Each row is followed by its class number. Each block has new classes, again numbered from 0 up, in any order.
[ 11  36   9 -14   2   4   4 -28 -34  -3 -22  11 -29 -25 -10 -12  11   2
  14  13   0  41  39   2  19  46   0  -4  -1 -18   6 -27  -3 -30  -4  -9
  17 -23  13  27  27 -30] -> 2
[-14 -11 -68   8   0  39 -31  -8  25   2  21   7  -8  -3 -13 -19  -1   6
 -18   9 -34  15   1 -11  18  45   5   5  -6 -37   4   3   6  10  -7   7
  29   3   8   9   5  11] -> 1
[-14  16 -12   1 -17 -13   2  -5 -26  -2   0  14   7  -8 -13  23   3  -3
  18   8  14 -15  14   6  -6  28 -16  -4  10 -16  24 -56 -13  -8 -10  14
   8  -4  13   9  -2 -26] -> 2
[ 21  12 -22  -5  -2  -2   1 -11   5 -14  31  31   3  24   2  29  10  -4
  11  13  -4 -14   2  -4   6  15  37  22  -6 -35 -13  -7   2  -2 -15  14
   8   1  26   8  31  14] -> 0
[ 26  30 -20   5 -18 -14  -1 -21 -17  11  -9  32 -22   8 -11  45  13  14
  -8   0  -1  19  12  12 -12  34  11  22  -9  -9  21 -28   5 103  -5  -5
   9 -17  25   6 -14  -3] -> 0
[ 27  15 -37  23 -13  21 -48 -26  32   0  24  12 -10   8 -26 -10   3   6
 -18   7 -41  31 -21  -2  28  16   7  -5 -17 -13  -4 -18  13 -13   2  -5
 -42 -44   9  12  -1  35] -> 1
[-11  -2 -80   7   9  64 -46 -13   4  -4  41  -3  -4 -18  -6 -99   0 -10
  26  16 -10  13 -40  -9   1  30  19 -17  -4  -3   9 -16 -35   0 -17 -14
 -17 -23  18 -26  54  -2] -> 1
[  0   9 -18  18  -5  -9 -31 -18  35  12  16  -6  10  15 -24  -7  16  24
  -3  25 -13  -1 -27   3  15   2 -11   1   4 -10 -10  -6  13  -6   2  -3
 -24 -28  17  14   8   1] -> 1
[ -5 -21 -73  -8  11  32 -49  -3  38   3  61  -1  13   9 -18  13 -25   3
 -25  -7 -19  14 -33  -1 -16 -24   5   1  -7  -6  -3   3  11  34  -3   2
 -23 -15  28  -7  -8  37] -> 1
[-10   8 -19 -15   5  -7 -22 -38  -2  -2 -17  29   9 -16 -27 -23  11  17
  -4  24 -28  14  -3 -10  34  52 -15   5  -3 -37   7 -18  -5 -30 -25   7
  31  -1  14  43  -4 -42] -> 2
[  8 -17 -68   0 -13  25 -24  -4  17   3  37  14  -1  -4 -20 -19  -1  13
   2  -8 -12  33 -36 -21 -10  -1  16  17 -15   2 -39 -11  19  11   3 -10
   1  -6  -5 -23  14  24] -> 1
[ -2   4 -56   9  -1   0 -23 -34 -30  -6 -19  22  33 -21  -7 -41  45  19
  17  26   6   3 -24  -3  28  37   3  44  -1 -16 -28 -59 -30 -20  20  17
   7   2  -5  -4 -20 -80] -> 2
[ 12 -27 -37  27  12   5 -24   0   9  -2  18   3   3  15  -1 -29  -6  10
  -1   1  -7   4 -35  10 -13 -24 -15  18   3  12 -20 -23  14  -5   5  -8
 -26  -6 -16 -28  -6   6] -> 1
[ 37  12 -33   4 -21  -5  -1  -1  -8  -4 -41  48  -3  18 -15   7  17 -20
  -6   9   1  14   1 -14   8  15  27  41 -20 -11  -4 -34  -9   7 -13   6
   2  -8  16   7 -43 -10] -> 0
[ 38   5 -38  -9 -39 -15  12  12 -18  16 -16  49 -26   7   4  34  20  19
   9   7  -2 -13   1  -6  -6  15  13  54 -14 -32   8  -9 -17  17 -20 -12
  27  26  51   1   8  -9] -> 0
[ -1  -4 -22  -6  15  12   6  -4 -57 -27   2  31  -9 -36 -12 -21  13   6
  31   9  34  -2  12  -9  -3  24   1  38  -2 -15 -48 -39 -48 -15  32   4
  38  11  -7 -16  34 -57] -> 2
[ -4   5 -53  14  -5  24 -46 -33 -14  -2   1  -4   9 -13 -26 -69  16  14
   2  19 -10  27 -29  -4  46  33 -22  -1 -17 -17  -3 -45 -28  -2   3 -11
 -12   0 -10  16   8 -44] -> 2
[ 20   5 -41  -4  17   5   1   7 -10   4  -4  26 -11  24   2  17  12   6
  -8  -8 -12   2  12  -4  -9  20   2  25  -9   4  -1  -8   5   9 -13  -1
  20  -2   4  -4  -9   7] -> 0
[  5  -8  14   1  10   6 -10 -20 -20   4   6  -6 -16  -3 -16 -26  13  -4
  13  12   5  24   6   9  11  44  -5  25  -1 -30  18 -12 -23  14 -11  -9
 -16 -26  11  12  -5  -6] -> 2
[  3  28 -51  20 -41  24 -25   6   5  16  23   9 -21  13 -16 -19  23  15
  31  17 -33  15 -21 -16  28  26  21   9 -15  -9 -20 -10 -22  16  -2  -6
 -23 -48  14  13  40   9] -> 1
[ 19 -35 -92  21  -2  13 -55 -14  14   1  23 -20  13 -35 -32 -13  27  -5
  10  11 -18   0 -52   3  50   9 -14  12  -9  14  -1 -14 -19  -5  14   3
 -61 -13  17 -11 -10 -22] -> 1
[ 11   6 -52  11  -9  18 -53 -22  30  -4  36 -35 -17  11 -18   0  -2   0
   4  45 -29  34 -24   1  22   4 -10 -19  14   2  20  18  -3  13  -8 -10
 -36 -21  26 -18  21  12] -> 1
[-14   5 -15 -18  -7  25 -15 -22 -36   0  15  -5  -6 -26 -10 -37   6  -4
  22   7  19  15   9  -8  15  46 -10  -3   3   0  26 -21 -29 -13 -10   6
  -9 -27  18  11  16 -29] -> 2
[ 33   7   4 -18  -4   1  30  13 -20   4 -50  23 -17  12  13  22   6   2
   0  11  -2   0  20   1   0   7  20  33  -3 -17  -1  -7   3   4 -20  11
  -5   9  15   2 -11 -13] -> 0
[-20  -3 -26  21  17  22 -18 -29  22  -2  26  -9  -9  -9 -10  -3   6  -4
  -1  -1  -7   8 -31  10   7  -7  -8 -17  -3  -7   1   1  -6  32  -5  -8
 -26  -1  -2  -5  19  24] -> 1
[ 55  -4 -19  17   7   2 -24  18  -5   8 -35  24 -14   2   9   0  38  -2
   6   4  -7  -7   6  -7  21  11   9  42   2  -2  16   3 -16  -2  -3   6
 -26   3  15   5   4 -23] -> 0
[  7 -26 -31   2 -12 -11   5   9  -9   2 -15  21 -19   0   7  49   4 -11
  -7   7 -14   9  12  -2  -8  10  14  56  -7 -19 -31   2  19   3 -11   0
  27   7  13  -3   9  11] -> 0
[ 22 -40 -77  13  17 113 -22 -15  -6  11 -24  42  17   4 -26  45  -6  -6
  14   2  35  -2 -37  14 -25  23 -43  71 -12  -3   2 -49   7  39   6  11
  52  21   0 -11 -31 -77] -> 2

A new block, with new classes numbered from 0.
[  7  35  -2 -21 -11   9  11   6  -2 -20  -5  -8 -12  29  16 -17 -10 -21
 -16 -26 -12   1  -5  33  14  -3   2   3 -35  26   8  29   5  21  12 -34
  25 -41   9  16 -21  -5] -> 0
[  3  60 -46  10 -25  15  28  -3 -29  -7  -6   0   0  -3  -2 -18 -12   7
   6  12  -2  -5  -1  16 -18  18 -13  23 -23 -11  -8  -5  47  16   7 -25
  26 -88  15  -3 -13 -10] -> 1
[-14 -40 -19 -26  -5   1  22   7 -15  -4  -9   8  -2  28   2  -2  -1  14
  -1  25  -8   8   1  12  -1   4 -21  17 -19 -25 -16  19  22  16   2 -41
  16 -60   2 -21  20   0] -> 1
[ -2  51 -41  -9 -10  14  21   0 -25 -21  -1   1 -36  28  -1 -12  -2  -2
   9  13  -7  -7  10  19   0  15 -33   7 -28   3   6  22  48  19  -1 -49
  35 -87  10 -16 -12  -4] -> 0
[  14   41  -47   20  -17    8   22  -10  -25  -10    7  -22   -1   17
   -6  -16   -5    5   18    1   -1  -11    4   29  -16   20  -22    9
  -32    1  -20   23   57   22   25  -20   29 -104   12  -28  -28   10] -> 1
[   3   90  -39   -2   -8    0   26    0  -44   -5  -13   -1  -10   35
   -3  -13   11    2   -6    5   -6   -5   -6   28   -3    9  -17   10
  -39  -18  -17   19   49   23    2  -33    8 -103    3  -22  -13  -10] -> 1
[ -4  39 -30  -2  -6  10  25   3 -37  -3  -8 -14   3  15  -5 -13  -1   5
  14  -2  -8   5  -3  18 -16  13   4  17 -21 -24 -13  19  53  14  -2 -32
  17 -72   6 -32 -11 -12] -> 1
[ -3  26 -11 -31 -16  21  13  20   6 -25 -30 -15 -11   5  19 -29   9 -16
  -5 -25 -23   5  13  19   7  14  -8 -10 -45  46  19  63  20  40   0 -36
  20 -61  26  17 -16  -2] -> 0
[  6  57 -27   0  -5  17  20  -3 -34  -3  -5 -25 -16  16   5 -20 -16  10
  11   6   6   6   1  28 -23   7 -23  26 -44 -19 -20  17  14  14  13 -38
  21 -72  -2 -21 -22   8] -> 1
[ -3  26 -41  27 -11  29  10  14   3 -12  -6   9  12  25  26 -17  -7 -30
  27   0 -10   6  18   4 -15  13 -22   3 -22  43  17  33  44  23  -2 -65
  43 -70  48   1 -20  -1] -> 0
[ 18  70 -33  55 -18  66  30 -21 -20  -4 -12  -7   1   5  -1 -19 -19   8
   0 -15   0 -21   1  54 -35  -2 -16  20 -22   8 -16   5  33  10  40  -1
  15 -65  11  -8 -17 -14] -> 0
[  5  44 -30  -8 -11   3  32   6 -16 -20 -20 -16   3  26   1 -15 -10   5
  13  -6 -10   1   7  29  -8  28 -22   9 -34   8  -8  24  37  21   8  34
  52 -71  15 -14 -11   4] -> 1
[-16  44 -55  -7   2  -6  18   5 -28   1   2 -10  20  26  -3 -21  19 -12
  -8  26  -7  -1   1   9   5  29 -10   0 -23 -20  -1  15  51  21 -19 -32
  26 -95  21 -25 -20  -3] -> 1
[ 13  42 -12  -5  -6   8  20   8 -23  -8 -26 -19  -7  20  19 -16 -14   9
  -4  -8   5  -2   5  34   0   5 -18   7 -37   3   5  32  25  20   7 -34
  30 -61  15  -5 -17 -10] -> 0
[ 17  56 -28  26  -4  32  18  20 -12  -8 -17 -16   1  27  15 -17 -36  -8
  15 -18 -17  10   8  43 -15  11 -28  -2 -21  24   9  32  40  36  14 -46
  39 -91  36  -5 -22  -6] -> 0
[  15   14  -55   13   -4  -17   11  -35   25  -19   -4   -4   17  -13
   -5   -4   25  -11   -8   10  -32    0   21  -20    5    3    4  -17
  -18   36  -23    3   66   42   14   15    0 -104    4   -4  -20  -12] -> 1
[ -4  43 -34 -20  -2  14  28   4 -15  -7  -5   1  12  27  10  -8   5  -2
   1   1 -11   1   5   8 -34  12 -20  10 -19  -8   2  21  25  25  -8 -34
  32 -73  29 -11 -21  -8] -> 1
[  5  48 -17  20 -15  24  20  -1 -11 -10 -10   2  -9  26   6 -19 -24   0
   7 -36  -5   1   3  35  -8   8 -34  26 -43   9  -2  22  23  22  16 -27
  26 -60  27  -3 -13  -4] -> 0
